Here is a tiny trained network, its code and every weight. The questions are about switching its units off for an input and a class, where a switched-off unit gives its printed mean instead of its output.

import numpy as np


def w(rows, s, z=0):
    codes = np.array(rows[::2]) - 128.0
    scale = np.full(codes.shape[1], s)
    scale[-1] = z or s
    return codes * scale


def f(y):
    return y / 2 * (1 + np.tanh(0.7978845608 * (y + 0.044715 * y**3)))


def log_softmax(a):
    a = a - a.max(-1, keepdims=True)
    return a - np.log(np.exp(a).sum(-1, keepdims=True))


def net(x, mask):
    res = np.array(x, float).reshape(1, 5) / 4 @ E
    y = f(res @ A[0][:, :-1].T + A[0][:, -1])
    res = res + np.where(mask, y, B[0][:, -1]) @ B[0][:, :-1]
    return log_softmax(res[-1] @ U[:, :-1].T + U[:, -1])


A, B = {}, {}
E = w([
[129,116,129],'x0',
[247,147,104],'x1',
[130,109,130],'x2',
[104,109,13],'x3',
[127,130,128],'x4',
],0.011)
A[0] = w([
[140,184,180,193],'neuron 0',
[43,111,153,58],'neuron 1',
[128,143,130,251],'neuron 2',
[152,135,233,136],'neuron 3',
[147,139,214,122],'neuron 4',
[134,181,174,156],'neuron 5',
[108,119,1,177],'neuron 6',
[125,126,103,118],'neuron 7',
[148,127,207,127],'neuron 8',
[18,111,173,31],'neuron 9',
[154,157,202,89],'neuron 10',
[211,125,127,20],'neuron 11',
[235,132,124,47],'neuron 12',
[118,140,67,113],'neuron 13',
[117,124,53,142],'neuron 14',
],0.012,0.0016)
B[0] = w([
[101,108,128,198],'neuron 0',
[209,229,7,213],'neuron 1',
[105,118,109,145],'neuron 2',
[20,102,216,253],'neuron 3',
[63,96,155,225],'neuron 4',
[126,100,136,183],'neuron 5',
[34,33,252,254],'neuron 6',
[95,115,114,135],'neuron 7',
[45,108,164,214],'neuron 8',
[255,213,2,248],'neuron 9',
[103,136,164,212],'neuron 10',
[213,155,68,199],'neuron 11',
[234,194,28,233],'neuron 12',
[74,110,152,170],'neuron 13',
[71,59,177,191],'neuron 14',
],0.0081,0.0073)
U = w([
[16,102,245,245],'0',
[181,190,77,11],'1',
],0.013,0.0011)

Each question gives the input, the list of numbers given to net, and the class t.
The units are the neurons (one row each of A and B). Each row of codes is followed by its name. A weight is (code - 128) times the scale printed after its matrix; where a second scale follows, it is the last column's (A, B and U).
mask holds one flag per neuron, in row order. A switched-off neuron (its flag False) gives its mean, the last column of its row in B, instead of its output. The means were averaged over made-up inputs and are rounded, as every weight is.
A unit's drop is (log p(t) with every unit on - log p(t) with that unit switched off) / (log p(t) with every unit on - log p(t) with every unit switched off).
The circuit of an input: a set's keep is (log p(t) with only the set's units on - log p(t) with every unit switched off) / (log p(t) with every unit on - log p(t) with every unit switched off). Starting from the 12 units with the biggest drops (on a tie, the unit counted first), units are removed one at a time, each time the one whose removal leaves the highest keep (on an exact tie, the one counted first), for as long as the keep stays at least 0.8.
units of the circuit, in order: the units of the circuit, biggest drop first
k most important neurons: the k neurons with the biggest drops, biggest first
drop of u: that unit's drop, to one decimal
input [8,4,5,4,3], class 0: 3 most important neurons	(neuron 6; neuron 9; neuron 1)
input [-3,6,0,6,0], class 0: units of the circuit, in order	(neuron 6)
input [-1,-6,-5,-4,7], class 1: 2 most important neurons	(neuron 9; neuron 1)
input [-5,6,3,6,-1], class 0: 3 most important neurons	(neuron 6; neuron 9; neuron 14)
input [8,-1,4,0,-6], class 1: 2 most important neurons	(neuron 6; neuron 3)
input [-5,4,-1,4,8], class 0: 3 most important neurons	(neuron 6; neuron 9; neuron 1)
input [-5,7,-3,-8,-3], class 0: 4 most important neurons	(neuron 3; neuron 9; neuron 8; neuron 4)
input [-2,-7,-6,5,-7], class 1: 2 most important neurons	(neuron 9; neuron 1)
input [-1,3,8,3,7], class 0: 3 most important neurons	(neuron 9; neuron 1; neuron 6)
input [1,4,2,7,3], class 0: drop of neuron 6	0.1
input [-6,-7,5,-5,-8], class 1: drop of neuron 9	0.8
input [-1,-8,-3,6,-7], class 1: drop of neuron 1	0.8
